Below is a small trained network, with its code and all its weights. Each question gives an input and a class and asks what happens when units are switched off, that is, made to give their printed mean instead of their output.

import numpy as np


def w(rows, s, z=0):
    codes = np.array(rows[::2]) - 128.0
    scale = np.full(codes.shape[1], s)
    scale[-1] = z or s
    return codes * scale


def f(y):
    return y / 2 * (1 + np.tanh(0.7978845608 * (y + 0.044715 * y**3)))


def log_softmax(a):
    a = a - a.max(-1, keepdims=True)
    return a - np.log(np.exp(a).sum(-1, keepdims=True))


def net(x, mask):
    res = np.array(x, float).reshape(1, 5) / 4 @ E
    y = f(res @ A[0][:, :-1].T + A[0][:, -1])
    res = res + np.where(mask, y, B[0][:, -1]) @ B[0][:, :-1]
    return log_softmax(res[-1] @ U[:, :-1].T + U[:, -1])


A, B = {}, {}
E = w([
[92,253,187,57,76,130,143,171,51,83,240,58],'x0',
[116,79,86,202,143,206,191,239,70,172,202,157],'x1',
[125,116,170,224,71,138,180,26,24,57,110,168],'x2',
[107,91,190,59,170,21,112,184,82,118,155,235],'x3',
[15,83,173,146,23,168,31,152,74,198,75,132],'x4',
],0.0061)
A[0] = w([
[125,142,141,193,103,129,141,69,92,87,117,186,54],'neuron 0',
[162,95,74,184,167,130,89,97,163,173,51,199,40],'neuron 1',
[145,145,85,45,166,120,82,178,214,230,130,106,219],'neuron 2',
[217,140,88,101,182,105,240,101,157,82,175,130,138],'neuron 3',
[194,44,132,135,160,138,113,95,161,182,67,207,68],'neuron 4',
[137,132,76,139,76,200,142,82,175,128,130,53,87],'neuron 5',
[69,86,162,127,77,174,42,133,96,188,101,128,100],'neuron 6',
[75,103,145,126,58,139,63,124,105,188,99,123,139],'neuron 7',
[112,131,63,149,118,173,129,115,154,131,103,61,92],'neuron 8',
[122,104,72,174,93,169,145,93,154,99,107,26,62],'neuron 9',
[146,26,88,164,180,136,156,74,179,201,45,163,41],'neuron 10',
[35,140,199,127,51,193,38,167,114,188,103,149,105],'neuron 11',
[117,149,100,99,188,145,103,193,196,216,133,111,115],'neuron 12',
[112,93,216,63,158,57,129,151,91,125,158,252,211],'neuron 13',
[140,172,191,72,98,2,22,18,191,39,25,43,172],'neuron 14',
[105,156,93,95,172,123,70,150,165,145,139,97,250],'neuron 15',
[171,146,72,156,65,184,132,88,171,155,120,72,88],'neuron 16',
[116,124,166,213,104,112,198,62,79,42,106,172,167],'neuron 17',
[158,192,119,161,83,199,129,112,146,152,118,38,143],'neuron 18',
],0.0053,0.0015)
B[0] = w([
[67,87,141,100,143,162,23,96,153,64,127,126,168],'neuron 0',
[127,209,186,25,135,196,132,122,62,174,178,88,207],'neuron 1',
[86,73,167,159,180,190,75,92,109,89,152,94,217],'neuron 2',
[88,213,20,70,192,200,107,32,192,117,144,240,211],'neuron 3',
[174,175,170,83,64,190,90,112,96,188,176,83,206],'neuron 4',
[224,126,178,142,109,81,88,164,180,162,188,190,180],'neuron 5',
[164,152,56,105,200,154,160,25,205,86,130,223,213],'neuron 6',
[163,174,39,84,197,172,175,33,159,136,111,217,201],'neuron 7',
[170,66,119,170,114,66,80,127,139,104,168,116,163],'neuron 8',
[189,98,139,156,123,95,80,146,161,127,165,131,176],'neuron 9',
[126,192,191,34,41,244,182,140,64,204,219,80,231],'neuron 10',
[150,174,33,95,161,161,169,59,178,138,151,195,233],'neuron 11',
[38,70,160,161,208,154,109,92,129,67,115,71,188],'neuron 12',
[235,72,158,161,75,51,64,127,166,215,242,178,229],'neuron 13',
[135,51,88,215,202,185,254,187,15,240,163,162,253],'neuron 14',
[52,95,164,206,168,191,117,110,73,141,144,71,170],'neuron 15',
[213,119,175,147,113,54,68,147,151,127,220,183,179],'neuron 16',
[10,87,179,141,233,175,13,80,116,101,138,75,213],'neuron 17',
[233,113,164,136,115,83,97,173,145,188,215,122,186],'neuron 18',
],0.0046,0.0062)
U = w([
[130,226,13,59,156,146,157,42,228,102,119,202,102],'0',
[122,242,224,25,47,170,165,122,81,165,189,61,166],'1',
[124,64,80,246,157,139,253,163,67,169,140,128,183],'2',
[216,90,191,151,71,32,29,129,205,146,175,154,132],'3',
[29,76,181,164,177,154,35,80,149,52,112,58,130],'4',
[94,137,103,134,44,79,157,153,157,103,41,73,111],'5',
[108,145,132,96,56,31,181,168,205,33,12,72,1],'6',
],0.0062,0.0043)

Each question gives the input, the list of numbers given to net, and the class t.
The units are the neurons (one row each of A and B). Each row of codes is followed by its name. A weight is (code - 128) times the scale printed after its matrix; where a second scale follows, it is the last column's (A, B and U).
mask holds one flag per neuron, in row order. A switched-off neuron (its flag False) gives its mean, the last column of its row in B, instead of its output. The means were averaged over made-up inputs and are rounded, as every weight is.
A unit's drop is (log p(t) with every unit on - log p(t) with that unit switched off) / (log p(t) with every unit on - log p(t) with every unit switched off).
The circuit of an input: a set's keep is (log p(t) with only the set's units on - log p(t) with every unit switched off) / (log p(t) with every unit on - log p(t) with every unit switched off). Starting from the 12 units with the biggest drops (on a tie, the unit counted first), units are removed one at a time, each time the one whose removal leaves the highest keep (on an exact tie, the one counted first), for as long as the keep stays at least 0.8.
circuit, biggest first: the units of the circuit, biggest drop first
unit that matters most: the unit with the biggest drop
k most important neurons: the k neurons with the biggest drops, biggest first
drop of u: that unit's drop, to one decimal
input [0,-8,5,1,2], class 2: circuit, biggest first -> (neuron 14)
input [-8,5,2,0,3], class 1: circuit, biggest first -> (neuron 10; neuron 1)
input [-5,-3,-7,-7,-1], class 3: circuit, biggest first -> (neuron 16; neuron 5)
input [5,3,-2,-3,6], class 0: circuit, biggest first -> (neuron 11; neuron 6; neuron 7)
input [-7,6,-8,-2,-2], class 4: 2 most important neurons -> (neuron 12; neuron 2)
input [2,3,-2,7,-2], class 3: 2 most important neurons -> (neuron 13; neuron 14)
input [-3,4,6,-5,-1], class 4: circuit, biggest first -> (neuron 17; neuron 14)
input [-7,0,3,5,6], class 1: circuit, biggest first -> (neuron 10; neuron 1)
input [0,-2,4,-1,-2], class 4: circuit, biggest first -> (neuron 17; neuron 11)
input [-2,-1,8,4,-1], class 4: 2 most important neurons -> (neuron 17; neuron 0)
input [-8,-2,2,-5,6], class 1: 3 most important neurons -> (neuron 10; neuron 1; neuron 4)
input [7,-5,-4,8,1], class 3: 2 most important neurons -> (neuron 13; neuron 10)
input [-4,-7,-8,4,-5], class 4: circuit, biggest first -> (neuron 2; neuron 12)
input [5,-2,8,0,8], class 0: unit that matters most -> neuron 11
input [7,0,-1,6,-8], class 0: 2 most important neurons -> (neuron 3; neuron 10)
input [-2,-8,1,-8,-2], class 2: 2 most important neurons -> (neuron 14; neuron 13)
input [7,6,5,-3,8], class 0: 3 most important neurons -> (neuron 11; neuron 6; neuron 7)
input [6,-4,7,-6,-3], class 4: 2 most important neurons -> (neuron 17; neuron 10)
input [-5,2,8,4,-3], class 4: 2 most important neurons -> (neuron 17; neuron 0)
input [6,3,-4,7,-8], class 0: most important neuron -> (neuron 3)
input [6,7,8,-3,7], class 4: 3 most important neurons -> (neuron 17; neuron 0; neuron 14)
input [-1,-8,2,-8,8], class 0: drop of neuron 9 -> -0.1
input [2,5,-7,3,0], class 4: drop of neuron 2 -> 0.2
